Below is a small trained network, with its code and all its weights. Each question gives an input and a class and asks what happens when units are switched off, that is, made to give their printed mean instead of their output.

import numpy as np


def w(rows, s, z=0):
    codes = np.array(rows[::2]) - 128.0
    scale = np.full(codes.shape[1], s)
    scale[-1] = z or s
    return codes * scale


def norm(h):
    return h / np.sqrt((h * h).mean(-1, keepdims=True) + 1e-5)


def f(y):
    return np.maximum(y, 0)


def log_softmax(a):
    a = a - a.max(-1, keepdims=True)
    return a - np.log(np.exp(a).sum(-1, keepdims=True))


def net(x, mask):
    res = np.array(x, float).reshape(1, 5) / 4 @ E
    u = 0
    for l in range(4):
        y = f(norm(res) @ A[l][:, :-1].T + A[l][:, -1])
        res = res + np.where(mask[u : u + 6], y, B[l][:, -1]) @ B[l][:, :-1]
        u += 6
    return log_softmax(norm(res)[-1] @ U[:, :-1].T + U[:, -1])


A, B = {}, {}
E = w([
[164,118,160,112,204],'x0',
[127,132,129,125,129],'x1',
[73,1,53,47,156],'x2',
[115,171,10,201,191],'x3',
[130,128,127,127,126],'x4',
],0.009)
A[0] = w([
[225,187,48,188,140,134],'0.n0',
[2,139,96,195,18,126],'0.n1',
[119,184,24,170,141,56],'0.n2',
[32,65,119,215,135,3],'0.n3',
[99,107,29,87,165,87],'0.n4',
[213,96,170,139,45,138],'0.n5',
],0.0081,0.012)
B[0] = w([
[79,110,221,118,150,254],'0.n0',
[193,229,76,18,98,251],'0.n1',
[10,141,143,148,122,179],'0.n2',
[27,88,176,201,64,128],'0.n3',
[84,100,202,147,136,210],'0.n4',
[47,144,156,126,172,249],'0.n5',
],0.011,0.0044)
A[1] = w([
[85,189,39,231,204,1],'1.n0',
[159,105,245,117,78,31],'1.n1',
[183,204,218,244,77,76],'1.n2',
[218,182,141,196,104,89],'1.n3',
[224,126,144,107,240,2],'1.n4',
[73,112,211,124,215,146],'1.n5',
],0.011,0.0063)
B[1] = w([
[72,122,244,151,124,151],'1.n0',
[86,101,171,163,120,171],'1.n1',
[141,72,58,133,176,184],'1.n2',
[158,99,51,112,190,141],'1.n3',
[229,248,123,21,110,139],'1.n4',
[113,172,72,118,55,252],'1.n5',
],0.016,0.011)
A[2] = w([
[251,52,107,188,56,2],'2.n0',
[219,171,166,85,95,95],'2.n1',
[132,199,124,102,107,100],'2.n2',
[175,97,226,151,103,102],'2.n3',
[188,128,129,180,168,79],'2.n4',
[90,130,189,174,79,107],'2.n5',
],0.015,0.016)
B[2] = w([
[211,23,173,236,194,128],'2.n0',
[96,252,84,76,76,183],'2.n1',
[156,146,124,107,48,253],'2.n2',
[49,132,197,188,164,136],'2.n3',
[110,62,109,122,205,133],'2.n4',
[108,162,105,111,152,251],'2.n5',
],0.016,0.0046)
A[3] = w([
[156,108,146,188,156,111],'3.n0',
[136,135,183,110,87,105],'3.n1',
[136,99,126,87,96,187],'3.n2',
[198,119,135,183,159,47],'3.n3',
[166,101,98,155,132,111],'3.n4',
[227,52,246,255,41,7],'3.n5',
],0.021,0.013)
B[3] = w([
[131,97,152,108,127,134],'3.n0',
[103,160,138,161,118,166],'3.n1',
[146,146,122,158,157,244],'3.n2',
[108,76,123,131,174,129],'3.n3',
[115,165,85,116,159,136],'3.n4',
[197,51,34,39,253,128],'3.n5',
],0.025,0.011)
U = w([
[54,133,206,166,157,141],'0',
[144,52,76,106,174,143],'1',
[126,149,118,132,129,169],'2',
[162,173,113,83,119,104],'3',
[122,144,122,137,131,168],'4',
[168,119,138,178,75,80],'5',
[234,5,208,195,53,6],'6',
[222,39,221,177,97,6],'7',
],0.026,0.02)

Each question gives the input, the list of numbers given to net, and the class t.
The units are the neurons (one row each of A and B). Each row of codes is followed by its name. A weight is (code - 128) times the scale printed after its matrix; where a second scale follows, it is the last column's (A, B and U).
mask holds one flag per neuron, layer by layer. A switched-off neuron (its flag False) gives its mean, the last column of its row in B, instead of its output. The means were averaged over made-up inputs and are rounded, as every weight is.
A unit's drop is (log p(t) with every unit on - log p(t) with that unit switched off) / (log p(t) with every unit on - log p(t) with every unit switched off).
The circuit of an input: a set's keep is (log p(t) with only the set's units on - log p(t) with every unit switched off) / (log p(t) with every unit on - log p(t) with every unit switched off). Starting from the 12 units with the biggest drops (on a tie, the unit counted first), units are removed one at a time, each time the one whose removal leaves the highest keep (on an exact tie, the one counted first), for as long as the keep stays at least 0.8.
units of the circuit, in order: the units of the circuit, biggest drop first
most important unit: the unit with the biggest drop
top k neurons: the k neurons with the biggest drops, biggest first
top k neurons in layer l: the k neurons of layer l with the biggest drops, biggest first
drop when u is switched off: that unit's drop, to one decimal
input [7,6,-3,4,-7], class 3: top 2 neurons -> (1.n4; 0.n5)
input [-8,2,4,-1,-3], class 3: units of the circuit, in order -> (0.n1)
input [-6,5,-7,5,3], class 1: top 2 neurons in layer 1 -> (1.n2; 1.n3)
input [8,-6,-8,0,-4], class 1: top 2 neurons in layer 1 -> (1.n2; 1.n3)
input [-8,-3,-6,-8,-3], class 0: top 2 neurons -> (0.n5; 1.n1)
input [-6,4,-8,3,-8], class 1: top 2 neurons -> (1.n2; 1.n5)
input [7,3,6,-3,-4], class 3: top 4 neurons -> (1.n4; 1.n2; 0.n2; 0.n0)
input [-7,3,-5,-7,-1], class 0: top 2 neurons -> (0.n5; 1.n1)
input [7,-3,-1,8,-1], class 0: top 3 neurons -> (1.n0; 0.n2; 0.n1)
input [-3,-2,5,1,2], class 1: top 3 neurons -> (1.n5; 0.n0; 3.n1)
input [8,-6,6,-1,4], class 3: top 2 neurons in layer 1 -> (1.n4; 1.n2)
input [-8,4,5,0,0], class 3: top 2 neurons -> (0.n1; 1.n2)
input [7,-6,6,-8,-5], class 0: top 2 neurons -> (1.n2; 0.n1)
input [4,7,-3,7,1], class 0: units of the circuit, in order -> (1.n0)
input [-4,-1,-6,-5,5], class 1: top 3 neurons -> (1.n2; 0.n0; 1.n3)
input [-8,-7,5,2,6], class 3: top 2 neurons -> (0.n1; 1.n2)
input [-3,5,0,-5,-3], class 0: top 2 neurons in layer 1 -> (1.n1; 1.n4)
input [-8,-4,-5,-5,-2], class 3: top 4 neurons -> (0.n1; 0.n0; 0.n4; 2.n1)
input [1,1,7,-2,-3], class 1: top 2 neurons in layer 0 -> (0.n5; 0.n0)
input [7,1,-4,5,6], class 3: top 2 neurons in layer 3 -> (3.n1; 3.n2)
input [-8,-4,-4,4,-8], class 3: most important unit -> 0.n1
input [6,7,7,7,-2], class 0: top 2 neurons in layer 0 -> (0.n1; 0.n4)
input [-1,-3,-7,-8,-6], class 0: top 2 neurons -> (0.n5; 1.n1)
input [2,3,-6,6,5], class 0: top 2 neurons -> (1.n0; 0.n2)
input [-7,6,4,3,7], class 3: top 4 neurons in layer 1 -> (1.n2; 1.n1; 1.n0; 1.n5)
input [8,1,-1,3,1], class 3: drop when 1.n4 is switched off -> 0.5
input [0,-3,-8,4,1], class 1: drop when 1.n2 is switched off -> 1.0
